Below is a small trained network, with its code and all its weights. Each question gives an input and a class and asks what happens when units are switched off, that is, made to give their printed mean instead of their output.

import numpy as np


def w(rows, s, z=0):
    codes = np.array(rows[::2]) - 128.0
    scale = np.full(codes.shape[1], s)
    scale[-1] = z or s
    return codes * scale


def f(y):
    return y / 2 * (1 + np.tanh(0.7978845608 * (y + 0.044715 * y**3)))


def log_softmax(a):
    a = a - a.max(-1, keepdims=True)
    return a - np.log(np.exp(a).sum(-1, keepdims=True))


def net(x, mask):
    res = np.array(x, float).reshape(1, 6) / 4 @ E
    y = f(res @ A[0][:, :-1].T + A[0][:, -1])
    res = res + np.where(mask, y, B[0][:, -1]) @ B[0][:, :-1]
    return log_softmax(res[-1] @ U[:, :-1].T + U[:, -1])


A, B = {}, {}
E = w([
[235,252,57],'x0',
[223,6,24],'x1',
[132,127,131],'x2',
[129,127,129],'x3',
[15,158,1],'x4',
[130,124,130],'x5',
],0.0051)
A[0] = w([
[110,159,149,3],'n0',
[34,156,20,109],'n1',
[66,213,194,70],'n2',
[68,45,158,70],'n3',
[55,43,167,90],'n4',
[52,206,207,124],'n5',
[72,52,149,49],'n6',
[192,125,191,47],'n7',
[29,171,13,119],'n8',
[140,148,175,249],'n9',
[192,201,69,129],'n10',
[173,33,56,137],'n11',
[172,189,88,53],'n12',
[57,34,163,93],'n13',
[222,246,45,97],'n14',
[161,47,52,86],'n15',
[76,28,143,102],'n16',
[215,228,56,102],'n17',
[203,113,242,136],'n18',
[37,150,24,105],'n19',
[49,215,192,116],'n20',
[176,29,53,133],'n21',
[55,220,185,93],'n22',
[69,186,170,72],'n23',
[243,251,78,112],'n24',
[53,33,167,130],'n25',
[51,149,36,88],'n26',
[58,205,198,117],'n27',
[193,43,35,106],'n28',
[133,193,56,65],'n29',
[180,20,33,107],'n30',
[254,162,198,114],'n31',
[66,157,44,70],'n32',
[175,213,70,187],'n33',
[54,213,197,107],'n34',
[50,34,178,107],'n35',
],0.0059,0.0053)
B[0] = w([
[161,176,197,92],'n0',
[203,36,216,182],'n1',
[219,193,128,156],'n2',
[44,198,161,128],'n3',
[47,156,133,143],'n4',
[207,169,73,193],'n5',
[32,209,226,116],'n6',
[170,117,249,118],'n7',
[203,27,213,199],'n8',
[129,56,66,253],'n9',
[58,149,124,185],'n10',
[196,200,89,189],'n11',
[89,145,164,122],'n12',
[42,165,139,147],'n13',
[2,164,160,212],'n14',
[201,209,178,150],'n15',
[69,208,123,145],'n16',
[14,170,157,197],'n17',
[188,39,154,194],'n18',
[202,47,226,175],'n19',
[208,183,64,189],'n20',
[200,209,92,191],'n21',
[208,188,81,173],'n22',
[152,180,128,134],'n23',
[4,122,183,225],'n24',
[42,174,96,168],'n25',
[175,72,225,154],'n26',
[201,169,79,182],'n27',
[178,227,127,185],'n28',
[76,97,193,133],'n29',
[209,232,123,190],'n30',
[88,35,208,194],'n31',
[137,72,243,138],'n32',
[53,119,77,233],'n33',
[210,180,80,182],'n34',
[37,148,109,159],'n35',
],0.0068,0.0041)
U = w([
[134,101,64,254],'0',
[232,241,77,21],'1',
[5,176,142,43],'2',
[205,3,242,35],'3',
],0.0078,0.0073)

Each question gives the input, the list of numbers given to net, and the class t.
The units are the neurons (one row each of A and B). Each row of codes is followed by its name. A weight is (code - 128) times the scale printed after its matrix; where a second scale follows, it is the last column's (A, B and U).
mask holds one flag per neuron, in row order. A switched-off neuron (its flag False) gives its mean, the last column of its row in B, instead of its output. The means were averaged over made-up inputs and are rounded, as every weight is.
A unit's drop is (log p(t) with every unit on - log p(t) with that unit switched off) / (log p(t) with every unit on - log p(t) with every unit switched off).
The circuit of an input: a set's keep is (log p(t) with only the set's units on - log p(t) with every unit switched off) / (log p(t) with every unit on - log p(t) with every unit switched off). Starting from the 12 units with the biggest drops (on a tie, the unit counted first), units are removed one at a time, each time the one whose removal leaves the highest keep (on an exact tie, the one counted first), for as long as the keep stays at least 0.8.
circuit, biggest first: the units of the circuit, biggest drop first
k most important neurons: the k neurons with the biggest drops, biggest first
drop of u: that unit's drop, to one decimal
input [4,-7,6,-4,8,3], class 3: circuit, biggest first => [n8, n1]
input [7,-6,-2,-4,-6,-2], class 2: circuit, biggest first => [n24, n14]
input [4,-1,4,-7,-8,5], class 3: 2 most important neurons => [n31, n18]
input [8,-3,-2,-5,6,6], class 2: circuit, biggest first => [n14, n24]
input [7,6,-2,2,-6,-6], class 2: circuit, biggest first => [n24, n14, n17]
input [5,-3,0,0,-7,7], class 3: circuit, biggest first => [n31]
input [2,-6,0,5,7,-7], class 3: 3 most important neurons => [n8, n1, n19]
input [8,-7,-6,-2,-6,-4], class 2: 2 most important neurons => [n24, n14]
input [7,6,-5,-7,-2,-4], class 2: drop of n24 => 0.2
input [-7,6,0,5,8,2], class 3: drop of n35 => -0.2
input [-1,8,-4,-8,-7,5], class 1: drop of n0 => 0.0
